Below are the code and all the weights of a small trained network. Each question names an input and a target symbol and asks about switching units off, where a switched-off unit gives its printed mean instead of its output.

import numpy as np


def w(rows, s, z=0):
    codes = np.array(rows[::2]) - 128.0
    scale = np.full(codes.shape[1], s)
    scale[-1] = z or s
    return codes * scale


def f(y):
    return np.maximum(y, 0)


def softmax(a):
    e = np.exp(a - a.max(-1, keepdims=True))
    return e / e.sum(-1, keepdims=True)


def log_softmax(a):
    a = a - a.max(-1, keepdims=True)
    return a - np.log(np.exp(a).sum(-1, keepdims=True))


def net(x, mask):
    ids = ['αβζηλξπσφψω'.index(c) for c in x.split()]
    T = len(ids)
    res = E[ids] + P[:T]
    u = 0
    for l in range(2):
        q, k, v = (res @ M[l].T for M in (Q, K, V))
        z = softmax(np.where(np.tri(T) > 0, q @ k.T / 2**0.5, -1e9)) @ v
        res = res + np.where(mask[u], z, O[l][:, -1]) @ O[l][:, :-1]
        u += 1
        y = f(res @ A[l][:, :-1].T + A[l][:, -1])
        res = res + np.where(mask[u : u + 8], y, B[l][:, -1]) @ B[l][:, :-1]
        u += 8
    return log_softmax(res[-1] @ U[:, :-1].T + U[:, -1])


Q, K, V, O, A, B = {}, {}, {}, {}, {}, {}
E = w([
[136,142,80,212,157,142,80,129],'α',
[90,119,87,157,112,132,196,154],'β',
[102,138,68,109,128,151,141,92],'ζ',
[183,251,125,98,163,154,121,169],'η',
[107,65,170,155,98,103,157,145],'λ',
[127,145,176,193,127,99,100,150],'ξ',
[130,44,188,95,101,113,91,65],'π',
[145,114,205,102,148,148,92,215],'σ',
[103,95,107,52,119,167,143,125],'φ',
[132,138,154,95,120,159,91,128],'ψ',
[103,117,101,211,120,101,140,111],'ω',
],0.013)
P = w([
[231,127,132,152,101,142,187,79],'0',
[166,132,113,117,64,128,131,105],'1',
[126,89,96,164,176,209,45,106],'2',
[154,123,122,97,215,66,175,146],'3',
[103,156,128,106,57,119,114,140],'4',
[61,141,134,163,190,214,92,107],'5',
[123,145,110,67,230,49,154,189],'6',
[50,173,135,104,59,114,100,143],'7',
[8,158,124,168,185,194,128,134],'8',
[146,130,119,81,215,67,166,160],'9',
],0.013)
Q[0] = w([
[136,175,124,125,70,203,34,120],'0.h0',
[147,154,109,95,255,92,119,126],'0.h0',
],0.013)
K[0] = w([
[84,195,108,84,145,76,75,130],'0.h0',
[251,159,142,142,147,171,169,91],'0.h0',
],0.012)
V[0] = w([
[162,92,254,31,112,133,124,176],'0.h0',
[113,143,100,90,105,85,226,191],'0.h0',
],0.0094)
O[0] = w([
[130,77,253,108,113,151,182,181,50],'0.h0',
[178,66,33,122,87,120,187,216,253],'0.h0',
],0.013,0.0016)
A[0] = w([
[22,152,130,149,155,174,64,58,36],'0.n0',
[84,188,155,110,212,145,87,166,139],'0.n1',
[118,169,101,65,113,169,119,164,111],'0.n2',
[97,2,126,171,132,212,137,142,214],'0.n3',
[84,142,208,123,96,76,116,105,198],'0.n4',
[152,108,148,226,50,65,143,111,6],'0.n5',
[149,131,112,74,24,166,154,75,37],'0.n6',
[77,89,107,120,150,165,124,166,33],'0.n7',
],0.0086,0.0025)
B[0] = w([
[196,58,169,154,125,137,74,241,230],'0.n0',
[97,53,110,173,103,105,175,30,254],'0.n1',
[119,128,122,211,132,129,144,156,223],'0.n2',
[140,81,169,185,121,109,19,104,201],'0.n3',
[106,152,97,17,121,172,254,117,164],'0.n4',
[128,129,122,132,12,29,57,140,149],'0.n5',
[137,112,40,90,112,179,129,145,176],'0.n6',
[111,170,187,155,152,97,124,93,164],'0.n7',
],0.0075,0.0063)
Q[1] = w([
[156,76,116,79,221,33,223,74],'1.h0',
[140,113,150,148,254,75,166,89],'1.h0',
],0.01)
K[1] = w([
[250,120,131,138,72,131,177,44],'1.h0',
[243,127,139,185,130,157,159,71],'1.h0',
],0.012)
V[1] = w([
[159,255,158,148,159,199,128,170],'1.h0',
[133,148,176,157,92,26,111,146],'1.h0',
],0.0088)
O[1] = w([
[2,204,96,18,249,137,112,218,1],'1.h0',
[154,152,232,44,121,13,97,86,15],'1.h0',
],0.0087,0.0021)
A[1] = w([
[160,103,199,135,88,35,88,39,2],'1.n0',
[83,209,187,40,172,22,132,127,172],'1.n1',
[162,110,87,89,32,93,172,135,75],'1.n2',
[184,199,34,84,127,65,138,231,189],'1.n3',
[176,162,138,84,99,198,72,145,52],'1.n4',
[100,185,62,81,168,128,2,145,83],'1.n5',
[133,133,112,71,78,122,78,81,126],'1.n6',
[218,124,59,148,118,87,35,54,108],'1.n7',
],0.008,0.0061)
B[1] = w([
[131,213,67,110,191,188,94,136,199],'1.n0',
[151,165,132,123,1,163,91,155,196],'1.n1',
[162,159,122,92,227,110,125,160,202],'1.n2',
[106,41,121,55,135,109,86,81,250],'1.n3',
[53,205,163,129,154,141,106,177,139],'1.n4',
[207,97,184,169,126,182,114,118,183],'1.n5',
[122,104,127,111,134,199,152,69,150],'1.n6',
[49,128,191,118,123,64,176,151,245],'1.n7',
],0.0091,0.012)
U = w([
[118,92,184,165,109,102,33,72,182],'α',
[174,86,125,89,127,65,143,141,111],'β',
[80,145,18,158,127,176,116,72,225],'ζ',
[128,102,105,58,151,135,56,220,50],'η',
[172,169,133,111,179,125,119,166,92],'λ',
[151,173,102,117,47,123,96,91,135],'ξ',
[124,102,171,83,120,162,168,30,89],'π',
[135,126,201,102,108,122,155,205,3],'σ',
[255,113,96,217,95,180,117,192,222],'φ',
[7,191,120,122,169,170,197,232,149],'ψ',
[30,160,144,80,149,90,119,61,87],'ω',
],0.0063,0.0037)

Each question gives the input, a string of symbols that net reads in full, and the target symbol t.
The units are the heads (2 rows each of Q, K, V and O) and the neurons (one row each of A and B). Each row of codes is followed by its name. A weight is (code - 128) times the scale printed after its matrix; where a second scale follows, it is the last column's (O, A, B and U).
mask holds one flag per unit, layer by layer, with each layer's heads first. A switched-off unit (its flag False) gives its mean, the last column of its rows in O or B, instead of its output. The means were averaged over made-up inputs and are rounded, as every weight is.
A unit's drop is (log p(t) with every unit on - log p(t) with that unit switched off) / (log p(t) with every unit on - log p(t) with every unit switched off).
The circuit of an input: a set's keep is (log p(t) with only the set's units on - log p(t) with every unit switched off) / (log p(t) with every unit on - log p(t) with every unit switched off). Starting from the 12 units with the biggest drops (on a tie, the unit counted first), units are removed one at a time, each time the one whose removal leaves the highest keep (on an exact tie, the one counted first), for as long as the keep stays at least 0.8.
units of the circuit, in order: the units of the circuit, biggest drop first
k most important neurons: the k neurons with the biggest drops, biggest first
k most important neurons of layer l: the k neurons of layer l with the biggest drops, biggest first
input ω β π ζ ξ, target ξ: 4 most important neurons => 1.n1; 0.n5; 0.n1; 1.n7
input β ζ η β φ α ζ η ω, target α: units of the circuit, in order => 1.h0; 0.n3
input α β φ σ η η φ ξ β ξ, target α: units of the circuit, in order => 0.h0; 1.n5
input η η η β η η ω φ λ φ, target η: units of the circuit, in order => 1.h0; 0.n1; 1.n3
input β ω ζ, target α: units of the circuit, in order => 1.n7; 0.n0; 0.h0
input ω ξ η β ψ ω ζ η ζ β, target ω: 2 most important neurons => 1.n7; 0.n5
input η ψ η λ β η β η ζ η, target η: units of the circuit, in order => 1.h0; 1.n3
input β β η η η η ζ, target β: units of the circuit, in order => 0.h0; 1.h0; 0.n5; 1.n7
input λ β β η ξ η ζ, target λ: 2 most important neurons => 1.n0; 0.n5
input η σ η η ψ ζ ψ φ β, target α: units of the circuit, in order => 0.n3; 1.n0
input ψ β λ ψ ζ ξ η β β λ, target ψ: 3 most important neurons => 0.n4; 0.n1; 1.n3
input η ζ β η η λ σ ψ ω, target α: 3 most important neurons => 0.n0; 0.n3; 1.n2
input ζ η φ φ η β ξ ζ ψ φ, target ζ: units of the circuit, in order => 1.h0; 0.h0; 0.n0
input β η ω ζ η η ψ φ, target φ: 4 most important neurons => 1.n7; 1.n3; 0.n6; 0.n3
input β η η ψ, target β: most important neuron => 0.n1
input β β π σ ζ η, target α: units of the circuit, in order => 0.n1; 0.h0; 0.n0
input ζ σ φ, target α: units of the circuit, in order => 0.n3; 0.h0
input η ξ η σ φ η η π, target π: 2 most important neurons => 0.n4; 1.n6
input η β η η η η, target ψ: units of the circuit, in order => 1.h0
input ω η η η η β, target α: units of the circuit, in order => 0.n3
input ζ η η η ψ, target ψ: 3 most important neurons => 0.n4; 0.n1; 1.n3
input ω π ζ η σ, target σ: 2 most important neurons of layer 1 => 1.n3; 1.n0
input η λ η φ φ ζ, target α: 2 most important neurons => 0.n0; 0.n1
input β β η β ω η ψ η α, target α: 2 most important neurons => 0.n1; 0.n0
input φ β ω ω ζ φ η η ζ, target φ: 3 most important neurons => 1.n3; 0.n0; 1.n7
input η ζ φ, target α: 2 most important neurons => 0.n3; 1.n7
input ψ η π φ, target ψ: 2 most important neurons of layer 1 => 1.n3; 1.n5
input ξ η λ β, target ξ: 2 most important neurons => 1.n1; 0.n5
